Below is a small trained network, with its code and all its weights. Each question gives an input and a target symbol and asks what happens when units are switched off, that is, made to give their printed mean instead of their output.

import numpy as np


def w(rows, s, z=0):
    codes = np.array(rows[::2]) - 128.0
    scale = np.full(codes.shape[1], s)
    scale[-1] = z or s
    return codes * scale


def norm(h):
    return h / np.sqrt((h * h).mean(-1, keepdims=True) + 1e-5)


def f(y):
    return y / 2 * (1 + np.tanh(0.7978845608 * (y + 0.044715 * y**3)))


def softmax(a):
    e = np.exp(a - a.max(-1, keepdims=True))
    return e / e.sum(-1, keepdims=True)


def log_softmax(a):
    a = a - a.max(-1, keepdims=True)
    return a - np.log(np.exp(a).sum(-1, keepdims=True))


def net(x, mask):
    ids = ['αβδζηθμξπστψω'.index(c) for c in x.split()]
    T = len(ids)
    res = E[ids] + P[:T]
    r = norm(res)
    for j in range(3):
        rows = slice(2 * j, 2 * j + 2)
        q, k, v = (r @ M[0][rows].T for M in (Q, K, V))
        z = softmax(np.where(np.tri(T) > 0, q @ k.T / 2**0.5, -1e9)) @ v
        o = O[0][rows]
        res = res + np.where(mask[j], z, o[:, -1]) @ o[:, :-1]
    y = f(norm(res) @ A[0][:, :-1].T + A[0][:, -1])
    res = res + np.where(mask[3:15], y, B[0][:, -1]) @ B[0][:, :-1]
    return log_softmax(norm(res)[-1] @ U[:, :-1].T + U[:, -1])


Q, K, V, O, A, B = {}, {}, {}, {}, {}, {}
E = w([
[143,144,84],'α',
[134,141,89],'β',
[61,185,237],'δ',
[43,106,88],'ζ',
[50,109,111],'η',
[125,144,56],'θ',
[144,114,141],'μ',
[176,114,121],'ξ',
[91,143,209],'π',
[175,114,119],'σ',
[191,103,112],'τ',
[151,113,141],'ψ',
[170,251,90],'ω',
],0.015)
P = w([
[213,132,3],'0',
[55,135,115],'1',
[121,84,45],'2',
[185,197,82],'3',
[66,132,134],'4',
[121,81,60],'5',
[174,178,105],'6',
[75,124,150],'7',
[124,80,75],'8',
],0.0054)
Q[0] = w([
[80,186,102],'H1',
[107,247,146],'H1',
[138,64,129],'H2',
[114,90,200],'H2',
[53,147,121],'H3',
[113,33,38],'H3',
],0.011)
K[0] = w([
[80,247,137],'H1',
[11,152,15],'H1',
[111,56,164],'H2',
[140,124,197],'H2',
[41,79,168],'H3',
[188,228,73],'H3',
],0.011)
V[0] = w([
[252,2,189],'H1',
[197,72,194],'H1',
[170,98,69],'H2',
[194,55,90],'H2',
[97,19,82],'H3',
[165,49,47],'H3',
],0.0067)
O[0] = w([
[120,174,37,3],'H1',
[2,216,103,5],'H1',
[151,133,76,218],'H2',
[207,19,150,168],'H2',
[80,159,188,188],'H3',
[64,201,93,246],'H3',
],0.0057,0.003)
A[0] = w([
[216,181,154,253],'N1',
[127,125,125,113],'N2',
[71,98,126,184],'N3',
[166,90,164,77],'N4',
[136,164,150,77],'N5',
[192,249,158,111],'N6',
[160,188,204,91],'N7',
[166,111,183,44],'N8',
[143,56,108,103],'N9',
[147,142,80,163],'N10',
[120,117,164,87],'N11',
[191,109,109,77],'N12',
],0.015,0.0041)
B[0] = w([
[176,158,147,254],'N1',
[129,129,127,125],'N2',
[161,146,149,246],'N3',
[107,140,108,137],'N4',
[135,117,100,112],'N5',
[206,8,128,204],'N6',
[159,143,64,156],'N7',
[129,155,102,130],'N8',
[138,129,97,211],'N9',
[103,107,166,243],'N10',
[130,135,141,129],'N11',
[96,124,162,194],'N12',
],0.013,0.0047)
U = w([
[151,194,122,54],'α',
[179,253,50,29],'β',
[145,173,166,40],'δ',
[109,113,155,2],'ζ',
[125,73,230,170],'η',
[91,10,126,8],'θ',
[85,187,130,89],'μ',
[111,153,64,106],'ξ',
[127,177,141,112],'π',
[109,155,76,113],'σ',
[127,150,63,75],'τ',
[66,207,101,137],'ψ',
[234,91,75,184],'ω',
],0.015,0.0061)

Each question gives the input, a string of symbols that net reads in full, and the target symbol t.
The units are the heads (2 rows each of Q, K, V and O) and the neurons (one row each of A and B). Each row of codes is followed by its name. A weight is (code - 128) times the scale printed after its matrix; where a second scale follows, it is the last column's (O, A, B and U).
mask holds one flag per unit, heads first, then neurons. A switched-off unit (its flag False) gives its mean, the last column of its rows in O or B, instead of its output. The means were averaged over made-up inputs and are rounded, as every weight is.
A unit's drop is (log p(t) with every unit on - log p(t) with that unit switched off) / (log p(t) with every unit on - log p(t) with every unit switched off).
The circuit of an input: a set's keep is (log p(t) with only the set's units on - log p(t) with every unit switched off) / (log p(t) with every unit on - log p(t) with every unit switched off). Starting from the 12 units with the biggest drops (on a tie, the unit counted first), units are removed one at a time, each time the one whose removal leaves the highest keep (on an exact tie, the one counted first), for as long as the keep stays at least 0.8.
units of the circuit, in order: the units of the circuit, biggest drop first
most important unit: the unit with the biggest drop
top k neurons: the k neurons with the biggest drops, biggest first
heads that matter: for each layer, one digit per head in row order, 1 if its drop is at least 0.15 and else 0, layers parted by /
drop when u is switched off: that unit's drop, to one decimal
input ξ β μ η, target ω: heads that matter : 110
input η η ζ, target η: heads that matter : 111
input δ ω τ η ω η, target ω: heads that matter : 001
input θ ψ θ σ α ξ δ, target ω: units of the circuit, in order : (N7, N6)
input η η η, target η: most important unit : H1
input ψ β β η θ β θ, target η: units of the circuit, in order : (N12, H1)
input η ψ η θ β η η ψ β, target ψ: units of the circuit, in order : (N6, H1, N10)
input β π ω δ, target ω: units of the circuit, in order : (N6, N7)
input α θ θ β η α, target η: top 3 neurons : (N12, N10, N7)
input μ α δ μ η ξ α ψ η, target ψ: units of the circuit, in order : (H1, N6)
input η ψ ω θ η β, target θ: top 2 neurons : (N10, N12)
input θ η η π, target ω: top 2 neurons : (N7, N6)
input η η ξ δ η α, target η: top 2 neurons : (N10, N7)
input ω α δ α β η ζ ψ, target ψ: units of the circuit, in order : (H1)
input η ζ β, target η: top 2 neurons : (N12, N10)
input β η ξ μ ψ η, target ψ: drop when N6 is switched off : 0.3
input ξ α ω η β, target β: drop when N8 is switched off : 0.2
input η ω η ψ σ ξ η β, target β: drop when N10 is switched off : 0.1
